Below is a small trained network, with its code and all its weights. Each question gives an input and a target symbol and asks what happens when units are switched off, that is, made to give their printed mean instead of their output.

import numpy as np


def w(rows, s, z=0):
    codes = np.array(rows[::2]) - 128.0
    scale = np.full(codes.shape[1], s)
    scale[-1] = z or s
    return codes * scale


def f(y):
    return y / 2 * (1 + np.tanh(0.7978845608 * (y + 0.044715 * y**3)))


def softmax(a):
    e = np.exp(a - a.max(-1, keepdims=True))
    return e / e.sum(-1, keepdims=True)


def log_softmax(a):
    a = a - a.max(-1, keepdims=True)
    return a - np.log(np.exp(a).sum(-1, keepdims=True))


def net(x, mask):
    ids = ['ΛΠΨΩαβγδεζημσ'.index(c) for c in x.split()]
    T = len(ids)
    res = E[ids] + P[:T]
    u = 0
    for l in range(3):
        r = res
        for j in range(2):
            rows = slice(4 * j, 4 * j + 4)
            q, k, v = (r @ M[l][rows].T for M in (Q, K, V))
            z = softmax(np.where(np.tri(T) > 0, q @ k.T / 4**0.5, -1e9)) @ v
            o = O[l][rows]
            res = res + np.where(mask[u + j], z, o[:, -1]) @ o[:, :-1]
        u += 2
        y = f(res @ A[l][:, :-1].T + A[l][:, -1])
        res = res + np.where(mask[u : u + 4], y, B[l][:, -1]) @ B[l][:, :-1]
        u += 4
    return log_softmax(res[-1] @ U[:, :-1].T + U[:, -1])


Q, K, V, O, A, B = {}, {}, {}, {}, {}, {}
E = w([
[39,198,108,130,156,92,38],'Λ',
[132,54,126,147,145,87,175],'Π',
[146,234,112,113,250,85,100],'Ψ',
[33,65,162,158,120,211,117],'Ω',
[193,135,125,143,160,14,116],'α',
[104,169,153,65,226,197,105],'β',
[31,145,64,53,173,174,114],'γ',
[203,167,177,38,113,10,101],'δ',
[144,84,68,177,111,120,74],'ε',
[186,88,109,153,218,137,98],'ζ',
[125,90,171,27,124,168,186],'η',
[130,137,21,94,133,45,123],'μ',
[84,140,94,177,210,136,149],'σ',
],0.017)
P = w([
[190,219,29,187,18,182,189],'0',
[241,88,111,81,207,136,21],'1',
[180,163,240,226,83,129,219],'2',
[131,206,2,199,28,136,179],'3',
[211,93,133,103,201,35,25],'4',
[107,139,212,241,110,83,204],'5',
],0.0093)
Q[0] = w([
[105,153,161,6,108,126,110],'0.h0',
[84,69,112,155,28,116,125],'0.h0',
[213,154,184,132,39,54,136],'0.h0',
[104,125,227,110,124,188,152],'0.h0',
[119,138,160,93,82,54,118],'0.h1',
[202,88,192,100,169,169,170],'0.h1',
[100,150,156,124,89,155,38],'0.h1',
[214,35,82,189,97,193,20],'0.h1',
],0.013)
K[0] = w([
[110,166,142,41,93,118,106],'0.h0',
[82,35,127,143,80,102,112],'0.h0',
[248,94,125,118,67,63,122],'0.h0',
[130,101,147,65,120,222,160],'0.h0',
[96,103,138,117,125,37,106],'0.h1',
[212,95,185,113,146,146,150],'0.h1',
[106,162,118,123,70,121,50],'0.h1',
[209,97,122,202,68,176,69],'0.h1',
],0.014)
V[0] = w([
[3,142,177,116,133,57,127],'0.h0',
[109,88,163,198,110,96,101],'0.h0',
[153,161,118,102,78,163,168],'0.h0',
[34,127,110,105,178,50,124],'0.h0',
[151,131,107,124,164,177,111],'0.h1',
[119,174,171,174,140,161,157],'0.h1',
[42,127,57,104,143,70,177],'0.h1',
[115,59,119,62,81,94,87],'0.h1',
],0.0045)
O[0] = w([
[169,135,152,60,175,197,211,37],'0.h0',
[225,217,188,167,47,189,123,63],'0.h0',
[112,120,151,188,48,123,49,118],'0.h0',
[224,116,201,84,117,169,104,157],'0.h0',
[118,159,166,125,104,126,148,174],'0.h1',
[165,130,163,237,73,109,83,131],'0.h1',
[232,149,117,180,3,201,79,147],'0.h1',
[91,92,81,27,212,144,158,7],'0.h1',
],0.0047,0.0018)
A[0] = w([
[132,119,62,208,133,114,184,178],'0.n0',
[85,209,106,176,80,99,179,234],'0.n1',
[18,97,151,148,80,191,91,2],'0.n2',
[122,97,37,145,12,96,201,6],'0.n3',
],0.011,0.0035)
B[0] = w([
[93,38,144,141,179,122,93,222],'0.n0',
[109,195,50,171,127,123,175,255],'0.n1',
[186,227,22,72,216,85,98,143],'0.n2',
[255,74,118,114,35,140,120,196],'0.n3',
],0.0089)
Q[1] = w([
[93,187,106,114,140,45,118],'1.h0',
[93,168,69,111,160,95,118],'1.h0',
[71,135,10,124,178,113,37],'1.h0',
[197,142,108,112,139,148,111],'1.h0',
[110,166,111,88,119,177,139],'1.h1',
[96,103,135,134,120,167,141],'1.h1',
[67,147,121,125,53,115,142],'1.h1',
[112,119,97,146,166,147,43],'1.h1',
],0.014)
K[1] = w([
[131,214,207,171,48,146,222],'1.h0',
[124,223,101,169,74,142,218],'1.h0',
[117,208,5,219,22,193,176],'1.h0',
[210,155,155,149,126,105,52],'1.h0',
[114,174,128,97,124,190,162],'1.h1',
[115,98,154,149,112,157,135],'1.h1',
[151,123,104,119,76,88,216],'1.h1',
[109,131,73,199,196,177,42],'1.h1',
],0.011)
V[1] = w([
[126,200,206,184,35,198,105],'1.h0',
[48,107,52,138,38,111,110],'1.h0',
[148,167,166,204,63,134,180],'1.h0',
[42,144,105,101,122,55,126],'1.h0',
[97,83,164,137,59,87,48],'1.h1',
[187,188,178,203,153,208,34],'1.h1',
[82,91,230,126,172,2,44],'1.h1',
[163,112,79,12,134,24,98],'1.h1',
],0.0026)
O[1] = w([
[82,150,65,128,187,117,202,78],'1.h0',
[144,86,89,52,184,148,133,252],'1.h0',
[103,133,87,66,244,95,213,204],'1.h0',
[134,121,124,173,145,144,122,113],'1.h0',
[144,173,110,150,92,151,151,73],'1.h1',
[150,76,142,136,112,140,96,142],'1.h1',
[203,169,191,253,82,172,156,58],'1.h1',
[169,185,141,171,53,73,144,212],'1.h1',
],0.0041,0.0028)
A[1] = w([
[69,123,81,110,101,244,177,143],'1.n0',
[165,186,155,143,198,199,153,18],'1.n1',
[116,147,207,151,158,107,153,189],'1.n2',
[170,78,192,103,46,142,194,2],'1.n3',
],0.012,0.0054)
B[1] = w([
[32,98,255,175,63,181,52,231],'1.n0',
[7,106,113,32,29,88,125,196],'1.n1',
[208,153,80,108,101,254,98,254],'1.n2',
[142,149,168,31,216,110,229,197],'1.n3',
],0.0092,0.0053)
Q[2] = w([
[133,119,248,155,107,147,124],'2.h0',
[73,94,152,5,89,122,161],'2.h0',
[190,45,91,135,73,179,164],'2.h0',
[188,159,194,111,89,28,113],'2.h0',
[33,200,113,71,118,155,84],'2.h1',
[121,47,137,219,191,121,71],'2.h1',
[146,132,133,80,194,193,129],'2.h1',
[86,35,201,70,101,156,168],'2.h1',
],0.013)
K[2] = w([
[123,180,226,169,74,156,170],'2.h0',
[89,110,168,8,79,103,99],'2.h0',
[187,35,131,86,118,196,191],'2.h0',
[206,182,173,142,107,29,136],'2.h0',
[65,166,110,87,108,155,55],'2.h1',
[109,34,111,183,177,140,84],'2.h1',
[154,158,175,92,180,145,98],'2.h1',
[94,61,187,79,104,171,172],'2.h1',
],0.013)
V[2] = w([
[165,145,117,139,122,164,147],'2.h0',
[196,157,145,104,179,49,26],'2.h0',
[164,127,138,140,161,62,81],'2.h0',
[147,31,172,117,133,130,84],'2.h0',
[107,134,135,80,96,124,191],'2.h1',
[75,111,134,137,113,68,138],'2.h1',
[127,178,39,97,103,155,148],'2.h1',
[102,139,115,168,129,253,169],'2.h1',
],0.0069)
O[2] = w([
[78,151,108,75,129,152,91,163],'2.h0',
[62,70,1,120,110,160,148,127],'2.h0',
[105,88,96,165,153,113,146,119],'2.h0',
[133,129,117,145,89,60,114,84],'2.h0',
[136,186,147,201,136,133,63,100],'2.h1',
[139,98,190,151,131,83,129,88],'2.h1',
[181,204,182,135,175,199,157,253],'2.h1',
[225,83,114,108,121,79,142,139],'2.h1',
],0.0068,0.0044)
A[2] = w([
[173,173,73,92,173,168,152,82],'2.n0',
[126,48,227,30,161,202,198,12],'2.n1',
[194,19,160,121,2,134,173,18],'2.n2',
[128,213,126,41,52,108,150,60],'2.n3',
],0.0096,0.011)
B[2] = w([
[157,20,219,200,118,30,103,255],'2.n0',
[63,137,1,139,185,98,40,175],'2.n1',
[157,118,227,179,232,248,247,184],'2.n2',
[62,57,134,78,33,128,240,204],'2.n3',
],0.009,0.0083)
U = w([
[146,215,113,134,121,202,125,210],'Λ',
[194,129,165,62,220,104,168,109],'Π',
[66,154,155,189,190,39,163,86],'Ψ',
[226,78,162,110,150,99,2,155],'Ω',
[216,221,21,114,109,126,179,172],'α',
[42,69,210,162,110,96,58,70],'β',
[140,80,132,83,50,220,85,115],'γ',
[53,114,121,166,74,102,202,90],'δ',
[161,71,93,102,118,247,145,71],'ε',
[34,9,94,87,177,155,99,202],'ζ',
[32,109,150,88,159,178,209,98],'η',
[167,42,196,90,113,104,127,54],'μ',
[28,17,186,204,144,158,149,2],'σ',
],0.0085,0.0095)

Each question gives the input, a string of symbols that net reads in full, and the target symbol t.
The units are the heads (4 rows each of Q, K, V and O) and the neurons (one row each of A and B). Each row of codes is followed by its name. A weight is (code - 128) times the scale printed after its matrix; where a second scale follows, it is the last column's (O, A, B and U).
mask holds one flag per unit, layer by layer, with each layer's heads first. A switched-off unit (its flag False) gives its mean, the last column of its rows in O or B, instead of its output. The means were averaged over made-up inputs and are rounded, as every weight is.
A unit's drop is (log p(t) with every unit on - log p(t) with that unit switched off) / (log p(t) with every unit on - log p(t) with every unit switched off).
top k neurons: the k neurons with the biggest drops, biggest first
k most important neurons of layer l: the k neurons of layer l with the biggest drops, biggest first
heads that matter: for each layer, one digit per head in row order, 1 if its drop is at least 0.15 and else 0, layers parted by /
input ζ σ μ η ζ Ω, target η: top 3 neurons	[1.n1; 0.n2; 2.n3]
input γ η γ Λ, target Λ: 2 most important neurons of layer 1	[1.n0; 1.n2]
input η σ ζ σ η, target Ω: heads that matter	00 / 00 / 11
input ζ μ μ μ δ α, target Ω: top 3 neurons	[1.n2; 2.n0; 1.n0]
input η β Ω σ η α, target Ω: top 3 neurons	[1.n2; 2.n0; 0.n3]
input Λ μ σ α σ, target Ω: top 3 neurons	[0.n1; 0.n0; 1.n2]
input σ ζ ζ δ α, target ζ: heads that matter	00 / 00 / 11
input σ ζ ζ, target ε: top neuron	[1.n2]
input ζ Λ δ β Ψ, target ζ: heads that matter	00 / 00 / 10
input ε β Ω μ, target μ: top 3 neurons	[2.n0; 0.n3; 1.n3]
input σ α α β, target β: top 3 neurons	[1.n0; 1.n2; 0.n3]
input Ω δ η Π Ω Ω, target η: 2 most important neurons of layer 1	[1.n1; 1.n2]
input σ Λ γ η γ, target Ω: top 2 neurons	[1.n0; 0.n2]
input σ ε Λ ε Ω δ, target μ: 3 most important neurons of layer 0	[0.n0; 0.n1; 0.n3]
input ζ ζ α Λ ε Ψ, target δ: top 2 neurons	[1.n1; 2.n3]
input Λ η σ Ψ σ, target Ω: top 4 neurons	[0.n1; 1.n2; 0.n0; 0.n2]
input Ψ ε μ μ, target μ: heads that matter	01 / 00 / 00
input Π Ψ Ω ζ β σ, target Λ: heads that matter	10 / 00 / 10
input δ β σ δ, target δ: 2 most important neurons of layer 0	[0.n0; 0.n3]
input η μ σ β β, target Ω: top 2 neurons	[1.n0; 0.n1]
input δ σ Ψ η η, target Ω: 3 most important neurons of layer 1	[1.n3; 1.n0; 1.n1]
input β δ α δ, target δ: top 2 neurons	[2.n3; 0.n0]
input α η η α ζ, target ζ: heads that matter	00 / 00 / 11
input Λ η γ σ μ, target ζ: top 3 neurons	[1.n0; 0.n1; 1.n2]
input μ Λ β Λ ε, target ζ: top 2 neurons	[1.n2; 2.n0]
input σ Π α ε δ γ, target β: heads that matter	10 / 00 / 11
input β δ Ψ β α η, target ζ: heads that matter	10 / 00 / 00
